Below are the code and all the weights of a small trained network. Each question names an input and a target symbol and asks about switching units off, where a switched-off unit gives its printed mean instead of its output.

import numpy as np


def w(rows, s, z=0):
    codes = np.array(rows[::2]) - 128.0
    scale = np.full(codes.shape[1], s)
    scale[-1] = z or s
    return codes * scale


def f(y):
    return np.maximum(y, 0)


def softmax(a):
    e = np.exp(a - a.max(-1, keepdims=True))
    return e / e.sum(-1, keepdims=True)


def log_softmax(a):
    a = a - a.max(-1, keepdims=True)
    return a - np.log(np.exp(a).sum(-1, keepdims=True))


def net(x, mask):
    ids = ['δζθλμστω'.index(c) for c in x.split()]
    T = len(ids)
    res = E[ids] + P[:T]
    r = res
    for j in range(3):
        rows = slice(2 * j, 2 * j + 2)
        q, k, v = (r @ M[0][rows].T for M in (Q, K, V))
        z = softmax(np.where(np.tri(T) > 0, q @ k.T / 2**0.5, -1e9)) @ v
        o = O[0][rows]
        res = res + np.where(mask[j], z, o[:, -1]) @ o[:, :-1]
    y = f(res @ A[0][:, :-1].T + A[0][:, -1])
    res = res + np.where(mask[3:15], y, B[0][:, -1]) @ B[0][:, :-1]
    return log_softmax(res[-1] @ U[:, :-1].T + U[:, -1])


Q, K, V, O, A, B = {}, {}, {}, {}, {}, {}
E = w([
[202,194,142,111,87,88,63,160,46,195],'δ',
[121,167,88,135,132,152,201,196,214,142],'ζ',
[106,164,200,161,164,163,115,162,202,104],'θ',
[180,88,232,130,161,118,93,125,196,102],'λ',
[132,183,151,181,115,148,182,44,121,112],'μ',
[193,101,211,102,123,140,174,133,174,106],'σ',
[139,102,107,137,253,152,149,106,110,105],'τ',
[41,92,130,142,141,102,195,97,167,204],'ω',
],0.0068)
P = w([
[116,151,150,16,148,252,62,59,195,158],'0',
[161,116,111,125,167,174,97,27,168,214],'1',
[154,143,131,124,175,127,125,60,159,173],'2',
[155,144,132,134,178,111,144,86,146,154],'3',
[147,152,150,143,177,97,156,106,138,138],'4',
[147,152,153,152,168,97,165,126,135,127],'5',
[148,151,161,161,170,91,173,132,128,115],'6',
[153,144,165,174,165,105,181,150,120,112],'7',
[161,128,160,189,162,102,179,156,117,109],'8',
[157,130,165,189,156,95,187,164,114,96],'9',
[166,120,169,208,143,111,187,172,109,92],'10',
[162,121,172,222,146,108,194,178,111,88],'11',
],0.0034)
Q[0] = w([
[148,85,123,126,172,129,106,165,112,139],'H1',
[30,100,77,126,29,93,142,148,107,116],'H1',
[136,130,109,120,156,161,168,145,105,61],'H2',
[139,197,132,170,127,162,254,82,136,134],'H2',
[133,115,146,100,131,145,93,89,127,138],'H3',
[121,147,88,112,115,146,124,120,155,130],'H3',
],0.029)
K[0] = w([
[105,73,146,137,161,85,129,200,145,115],'H1',
[9,131,113,60,98,188,141,65,165,233],'H1',
[162,102,128,110,228,116,79,140,80,126],'H2',
[165,244,109,88,6,125,109,131,19,210],'H2',
[140,102,174,123,160,140,142,92,153,110],'H3',
[80,135,88,138,133,145,166,129,133,136],'H3',
],0.02)
V[0] = w([
[59,156,115,167,112,66,180,164,129,150],'H1',
[87,92,126,170,100,54,157,98,154,183],'H1',
[127,97,92,95,252,169,124,112,114,97],'H2',
[134,135,41,107,77,107,66,183,41,120],'H2',
[138,155,128,50,111,138,73,233,128,196],'H3',
[43,81,117,116,162,185,176,127,230,95],'H3',
],0.017)
O[0] = w([
[143,129,176,203,71,180,190,143,96,118,37],'H1',
[116,156,169,147,120,169,179,155,29,148,80],'H1',
[105,170,177,148,84,186,200,131,48,125,186],'H2',
[83,114,117,160,65,58,62,159,60,118,1],'H2',
[202,71,110,174,119,143,136,124,254,96,36],'H3',
[143,149,116,114,138,27,43,127,124,176,198],'H3',
],0.0078,0.0045)
A[0] = w([
[104,162,149,144,147,63,114,166,131,128,251],'N1',
[243,164,176,125,78,65,68,111,88,143,108],'N2',
[145,180,165,191,98,156,190,95,41,91,99],'N3',
[165,143,53,110,63,98,154,227,149,120,112],'N4',
[99,119,145,129,69,146,172,152,237,39,51],'N5',
[84,144,112,175,51,78,139,38,114,127,118],'N6',
[122,14,202,50,76,71,133,144,105,164,86],'N7',
[138,178,203,96,55,91,8,147,113,130,60],'N8',
[167,99,114,138,136,109,76,75,82,60,170],'N9',
[130,164,135,103,103,39,49,193,67,175,91],'N10',
[153,121,184,150,106,142,170,161,209,105,76],'N11',
[168,186,193,156,68,175,167,176,57,79,115],'N12',
],0.014,0.0028)
B[0] = w([
[170,144,152,123,172,187,153,99,153,145,250],'N1',
[85,144,102,40,108,96,125,100,109,135,164],'N2',
[159,68,136,193,84,140,137,160,117,71,254],'N3',
[128,115,124,97,104,135,238,153,143,56,159],'N4',
[113,181,122,99,160,111,72,129,152,202,176],'N5',
[129,107,78,76,131,242,117,105,93,125,172],'N6',
[94,84,173,144,102,88,132,4,174,128,151],'N7',
[135,160,236,118,45,171,88,185,123,119,163],'N8',
[172,141,157,127,135,82,158,116,30,128,202],'N9',
[79,111,47,175,111,79,81,186,137,138,217],'N10',
[139,91,143,166,115,155,147,104,58,87,186],'N11',
[106,175,109,66,180,109,109,88,166,184,199],'N12',
],0.019,0.0049)
U = w([
[111,204,114,14,192,120,148,50,165,219,218],'δ',
[234,63,213,210,117,186,200,121,80,1,228],'ζ',
[112,163,181,183,110,135,47,196,163,148,74],'θ',
[78,138,71,120,108,102,149,194,171,88,81],'λ',
[115,140,89,98,84,173,90,163,66,125,1],'μ',
[119,128,61,180,166,37,94,159,85,162,70],'σ',
[46,76,66,175,120,141,93,100,159,147,45],'τ',
[81,116,176,121,74,68,110,112,133,108,53],'ω',
],0.0049,0.0029)

Each question gives the input, a string of symbols that net reads in full, and the target symbol t.
The units are the heads (2 rows each of Q, K, V and O) and the neurons (one row each of A and B). Each row of codes is followed by its name. A weight is (code - 128) times the scale printed after its matrix; where a second scale follows, it is the last column's (O, A, B and U).
mask holds one flag per unit, heads first, then neurons. A switched-off unit (its flag False) gives its mean, the last column of its rows in O or B, instead of its output. The means were averaged over made-up inputs and are rounded, as every weight is.
A unit's drop is (log p(t) with every unit on - log p(t) with that unit switched off) / (log p(t) with every unit on - log p(t) with every unit switched off).
The circuit of an input: a set's keep is (log p(t) with only the set's units on - log p(t) with every unit switched off) / (log p(t) with every unit on - log p(t) with every unit switched off). Starting from the 12 units with the biggest drops (on a tie, the unit counted first), units are removed one at a time, each time the one whose removal leaves the highest keep (on an exact tie, the one counted first), for as long as the keep stays at least 0.8.
circuit, biggest first: the units of the circuit, biggest drop first
most important unit: the unit with the biggest drop
k most important neurons: the k neurons with the biggest drops, biggest first
heads that matter: for each layer, one digit per head in row order, 1 if its drop is at least 0.15 and else 0, layers parted by /
input μ δ θ τ μ ω ω ζ ζ ω, target τ: circuit, biggest first	[H2; N10; N7]
input μ τ δ σ ω θ τ μ, target μ: most important unit	H2
input μ τ ω μ, target ζ: 3 most important neurons	[N3; N12; N10]
input μ τ τ λ τ θ, target δ: heads that matter	111
input τ ζ τ ω τ τ δ τ μ δ, target ζ: circuit, biggest first	[N3; H2]
input σ τ ζ τ θ ζ, target ζ: heads that matter	011
input θ ζ μ θ τ λ θ δ, target δ: 3 most important neurons	[N3; N2; N10]
input θ ω θ ζ μ ω θ μ ω, target ζ: 3 most important neurons	[N3; N10; N5]
input τ τ τ ζ ω τ ζ ω, target ζ: circuit, biggest first	[H1; N3]
input ω ω σ, target δ: heads that matter	111
input τ ω ω ω τ λ λ μ, target δ: heads that matter	011
input τ τ τ ζ μ τ τ ζ τ σ, target δ: heads that matter	001
input τ τ θ μ σ τ ζ ζ, target ζ: heads that matter	111
input ω ω ζ θ τ λ, target δ: 3 most important neurons	[N3; N2; N10]
input ζ δ τ τ θ μ ω ζ θ ζ μ δ, target ζ: most important unit	H3
input τ ω ω μ τ ω τ ω ω μ λ, target δ: heads that matter	011
input μ τ τ μ μ, target ζ: 4 most important neurons	[N3; N10; N5; N2]
input τ σ μ σ τ τ μ τ τ τ μ ζ, target δ: 2 most important neurons	[N3; N10]
input τ ω μ θ σ μ δ, target δ: heads that matter	010
input δ μ μ τ ζ τ ω μ ζ ω θ τ, target σ: 3 most important neurons	[N10; N9; N3]
input τ δ τ τ λ τ μ μ μ σ, target ω: 2 most important neurons	[N7; N8]
input ω μ τ θ, target δ: heads that matter	011
